Here is a tiny trained network, its code and every weight. The questions are about switching its units off for an input and a class, where a switched-off unit gives its printed mean instead of its output.

import numpy as np


def w(rows, s, z=0):
    codes = np.array(rows[::2]) - 128.0
    scale = np.full(codes.shape[1], s)
    scale[-1] = z or s
    return codes * scale


def f(y):
    return y / 2 * (1 + np.tanh(0.7978845608 * (y + 0.044715 * y**3)))


def log_softmax(a):
    a = a - a.max(-1, keepdims=True)
    return a - np.log(np.exp(a).sum(-1, keepdims=True))


def net(x, mask):
    res = np.array(x, float).reshape(1, 6) / 4 @ E
    y = f(res @ A[0][:, :-1].T + A[0][:, -1])
    res = res + np.where(mask, y, B[0][:, -1]) @ B[0][:, :-1]
    return log_softmax(res[-1] @ U[:, :-1].T + U[:, -1])


A, B = {}, {}
E = w([
[102,166,170,184,49,210],'x0',
[117,130,125,104,150,148],'x1',
[114,138,120,150,85,161],'x2',
[5,157,128,160,137,15],'x3',
[174,85,114,197,93,3],'x4',
[105,55,145,212,243,111],'x5',
],0.0064)
A[0] = w([
[157,122,33,70,145,98,56],'N1',
[254,157,131,177,136,173,175],'N2',
[161,144,168,205,75,59,163],'N3',
[153,141,55,145,91,187,12],'N4',
[206,134,46,159,141,184,150],'N5',
[71,148,123,112,132,204,252],'N6',
[226,89,86,90,144,204,24],'N7',
[119,167,117,77,136,192,10],'N8',
[144,135,77,112,239,106,107],'N9',
[105,67,166,201,185,161,8],'N10',
[149,204,105,46,49,94,1],'N11',
],0.0094,0.0022)
B[0] = w([
[153,181,198,179,58,233,187],'N1',
[59,187,56,69,60,83,242],'N2',
[218,152,130,83,185,103,221],'N3',
[99,113,92,65,102,80,167],'N4',
[75,139,93,191,175,90,208],'N5',
[222,195,90,192,172,193,254],'N6',
[29,105,140,244,177,60,251],'N7',
[200,81,198,126,117,39,190],'N8',
[158,78,83,113,73,211,227],'N9',
[85,18,118,85,47,168,200],'N10',
[83,122,255,137,68,65,244],'N11',
],0.0067,0.0045)
U = w([
[23,155,108,154,150,86,128],'0',
[150,179,118,122,158,128,252],'1',
[92,10,254,134,1,179,4],'2',
[169,159,75,75,119,155,176],'3',
[210,98,166,174,59,182,60],'4',
[225,156,144,149,157,149,83],'5',
],0.0086,0.0033)

Each question gives the input, the list of numbers given to net, and the class t.
The units are the neurons (one row each of A and B). Each row of codes is followed by its name. A weight is (code - 128) times the scale printed after its matrix; where a second scale follows, it is the last column's (A, B and U).
mask holds one flag per neuron, in row order. A switched-off neuron (its flag False) gives its mean, the last column of its row in B, instead of its output. The means were averaged over made-up inputs and are rounded, as every weight is.
A unit's drop is (log p(t) with every unit on - log p(t) with that unit switched off) / (log p(t) with every unit on - log p(t) with every unit switched off).
The circuit of an input: a set's keep is (log p(t) with only the set's units on - log p(t) with every unit switched off) / (log p(t) with every unit on - log p(t) with every unit switched off). Starting from all 11 units, units are removed one at a time, each time the one whose removal leaves the highest keep (on an exact tie, the one counted first), for as long as the keep stays at least 0.8.
units of the circuit, in order: the units of the circuit, biggest drop first
most important unit: the unit with the biggest drop
top k neurons: the k neurons with the biggest drops, biggest first
drop when u is switched off: that unit's drop, to one decimal
input [-7,-5,0,2,-4,2], class 4: top 2 neurons : (N9 N2)
input [8,0,3,5,-4,3], class 4: units of the circuit, in order : (N6 N2)
input [5,4,2,3,-8,5], class 5: most important unit : N6
input [3,-3,-3,-7,0,5], class 0: units of the circuit, in order : (N7 N2 N5)
input [4,-2,8,-7,8,0], class 3: units of the circuit, in order : (N3 N2)
input [4,-7,5,2,4,-1], class 1: units of the circuit, in order : (N3 N10)
input [-7,-5,-2,-5,-6,-8], class 2: top 3 neurons : (N11 N1 N8)
input [-3,1,0,3,0,-5], class 2: units of the circuit, in order : (N11 N6)
input [-8,5,-3,1,-2,3], class 4: units of the circuit, in order : (N9 N1)
input [-2,-3,-4,3,0,6], class 2: top 3 neurons : (N10 N6 N9)
input [-5,-4,5,-7,0,6], class 0: top 3 neurons : (N7 N5 N2)
input [-4,5,-4,-1,1,6], class 2: top 2 neurons : (N10 N6)
input [-7,1,-5,-2,-7,-7], class 2: units of the circuit, in order : (N11 N1)
input [5,6,-3,-8,2,-6], class 0: top 3 neurons : (N7 N2 N5)
input [7,-4,3,6,8,4], class 5: units of the circuit, in order : (N3)
input [-6,2,6,-1,-6,-8], class 2: top 2 neurons : (N11 N8)
input [-3,7,-2,4,6,8], class 2: top 3 neurons : (N10 N9 N6)
input [-3,2,-2,-8,-7,-1], class 0: top 3 neurons : (N7 N5 N2)
input [-8,6,-6,-5,-3,2], class 4: top 2 neurons : (N9 N1)
input [6,4,8,-4,2,2], class 3: top 2 neurons : (N11 N2)
input [6,7,6,6,2,8], class 2: units of the circuit, in order : (N10)
input [3,-2,7,-4,7,-1], class 3: top 2 neurons : (N2 N3)
input [7,2,-5,-7,6,5], class 0: drop when N6 is switched off : 0.1
input [5,-8,8,-8,-8,-2], class 0: drop when N4 is switched off : 0.1
